Below is a small trained network, with its code and all its weights. Each question gives an input and a class and asks what happens when units are switched off, that is, made to give their printed mean instead of their output.

import numpy as np


def w(rows, s, z=0):
    codes = np.array(rows[::2]) - 128.0
    scale = np.full(codes.shape[1], s)
    scale[-1] = z or s
    return codes * scale


def norm(h):
    return h / np.sqrt((h * h).mean(-1, keepdims=True) + 1e-5)


def f(y):
    return y / 2 * (1 + np.tanh(0.7978845608 * (y + 0.044715 * y**3)))


def log_softmax(a):
    a = a - a.max(-1, keepdims=True)
    return a - np.log(np.exp(a).sum(-1, keepdims=True))


def net(x, mask):
    res = np.array(x, float).reshape(1, 2) / 4 @ E
    u = 0
    for l in range(4):
        y = f(norm(res) @ A[l][:, :-1].T + A[l][:, -1])
        res = res + np.where(mask[u : u + 7], y, B[l][:, -1]) @ B[l][:, :-1]
        u += 7
    return log_softmax(norm(res)[-1] @ U[:, :-1].T + U[:, -1])


A, B = {}, {}
E = w([
[74,15,169,102,125,255],'x0',
[174,245,18,156,103,214],'x1',
],0.0079)
A[0] = w([
[142,138,143,172,59,132,95],'L0N0',
[127,148,73,115,180,86,142],'L0N1',
[130,164,114,133,131,164,111],'L0N2',
[104,161,150,154,174,130,104],'L0N3',
[133,154,116,4,177,139,3],'L0N4',
[64,136,111,160,162,127,72],'L0N5',
[118,101,110,120,161,175,121],'L0N6',
],0.015,0.0035)
B[0] = w([
[104,81,87,125,167,95,135],'L0N0',
[155,86,159,126,56,131,245],'L0N1',
[96,105,153,78,186,121,228],'L0N2',
[152,115,140,135,108,138,124],'L0N3',
[154,93,55,249,104,103,95],'L0N4',
[146,142,127,172,140,132,110],'L0N5',
[163,127,146,127,42,97,253],'L0N6',
],0.013,0.0041)
A[1] = w([
[108,161,194,169,75,131,108],'L1N0',
[130,128,113,98,109,122,227],'L1N1',
[141,174,190,106,191,162,90],'L1N2',
[138,198,95,201,93,75,6],'L1N3',
[127,102,131,182,125,249,45],'L1N4',
[134,144,163,69,165,158,23],'L1N5',
[145,187,58,127,134,218,149],'L1N6',
],0.014,0.0012)
B[1] = w([
[124,145,81,109,153,115,240],'L1N0',
[126,96,90,116,103,92,205],'L1N1',
[136,118,109,105,126,120,154],'L1N2',
[200,164,180,110,101,102,206],'L1N3',
[174,180,166,165,75,141,221],'L1N4',
[140,170,115,133,109,101,212],'L1N5',
[7,99,87,194,160,89,253],'L1N6',
],0.018,0.0047)
A[2] = w([
[146,111,75,75,132,117,179],'L2N0',
[135,112,188,123,189,125,8],'L2N1',
[83,84,199,199,229,96,49],'L2N2',
[143,64,92,148,90,132,69],'L2N3',
[85,125,93,196,159,131,70],'L2N4',
[115,186,126,122,122,150,61],'L2N5',
[102,107,123,161,59,246,238],'L2N6',
],0.014,0.0016)
B[2] = w([
[81,184,155,161,167,232,211],'L2N0',
[102,114,71,244,75,118,158],'L2N1',
[25,169,123,190,178,123,233],'L2N2',
[96,202,120,137,154,104,168],'L2N3',
[117,36,148,68,226,112,197],'L2N4',
[110,62,243,111,224,172,125],'L2N5',
[243,130,202,44,84,42,254],'L2N6',
],0.011,0.0052)
A[3] = w([
[155,159,114,194,133,121,83],'L3N0',
[55,58,95,174,178,90,135],'L3N1',
[158,169,77,123,168,217,106],'L3N2',
[225,67,169,82,63,147,166],'L3N3',
[250,138,135,121,131,101,124],'L3N4',
[225,121,150,110,92,148,2],'L3N5',
[161,164,145,123,146,172,150],'L3N6',
],0.017,0.0034)
B[3] = w([
[100,64,170,72,143,155,133],'L3N0',
[99,113,9,79,219,47,245],'L3N1',
[77,210,100,80,44,209,158],'L3N2',
[179,177,217,103,109,47,253],'L3N3',
[144,118,222,106,97,120,235],'L3N4',
[62,104,124,126,138,42,205],'L3N5',
[79,138,95,154,106,141,153],'L3N6',
],0.015,0.013)
U = w([
[145,172,249,84,66,30,212],'0',
[34,111,26,113,224,29,179],'1',
[44,231,106,92,56,195,198],'2',
[130,79,154,214,158,183,15],'3',
[164,73,111,129,124,169,18],'4',
[191,83,144,188,189,212,27],'5',
[170,72,117,192,128,167,27],'6',
[178,92,148,175,196,192,1],'7',
],0.013,0.0058)

Each question gives the input, the list of numbers given to net, and the class t.
The units are the neurons (one row each of A and B). Each row of codes is followed by its name. A weight is (code - 128) times the scale printed after its matrix; where a second scale follows, it is the last column's (A, B and U).
mask holds one flag per neuron, layer by layer. A switched-off neuron (its flag False) gives its mean, the last column of its row in B, instead of its output. The means were averaged over made-up inputs and are rounded, as every weight is.
A unit's drop is (log p(t) with every unit on - log p(t) with that unit switched off) / (log p(t) with every unit on - log p(t) with every unit switched off).
The circuit of an input: a set's keep is (log p(t) with only the set's units on - log p(t) with every unit switched off) / (log p(t) with every unit on - log p(t) with every unit switched off). Starting from the 12 units with the biggest drops (on a tie, the unit counted first), units are removed one at a time, each time the one whose removal leaves the highest keep (on an exact tie, the one counted first), for as long as the keep stays at least 0.8.
circuit, biggest first: the units of the circuit, biggest drop first
top k neurons: the k neurons with the biggest drops, biggest first
k most important neurons of layer l: the k neurons of layer l with the biggest drops, biggest first
drop of u: that unit's drop, to one decimal
input [0,2], class 2: top 2 neurons -> [L0N2; L1N6]
input [4,5], class 1: circuit, biggest first -> [L1N6]
input [1,2], class 2: top 2 neurons -> [L0N2; L2N0]
input [-1,-3], class 2: 4 most important neurons of layer 1 -> [L1N6; L1N2; L1N4; L1N3]
input [-3,-3], class 2: 2 most important neurons of layer 0 -> [L0N6; L0N2]
input [0,3], class 2: top 2 neurons -> [L0N2; L1N6]
input [3,2], class 2: 2 most important neurons of layer 1 -> [L1N6; L1N4]
input [3,1], class 2: 2 most important neurons of layer 0 -> [L0N6; L0N1]
input [-1,4], class 1: top 2 neurons -> [L0N6; L1N6]
input [4,6], class 1: top 2 neurons -> [L1N6; L0N1]
input [3,-2], class 2: 2 most important neurons of layer 1 -> [L1N6; L1N0]
input [0,-1], class 2: top 2 neurons -> [L2N0; L1N6]
input [2,-3], class 2: 3 most important neurons of layer 1 -> [L1N6; L1N4; L1N0]
input [-3,3], class 2: most important neuron of layer 0 -> [L0N1]
input [-6,-8], class 1: drop of L2N6 -> 0.0
input [-4,6], class 1: drop of L1N6 -> 4.5
input [-4,5], class 1: drop of L0N6 -> 4.4
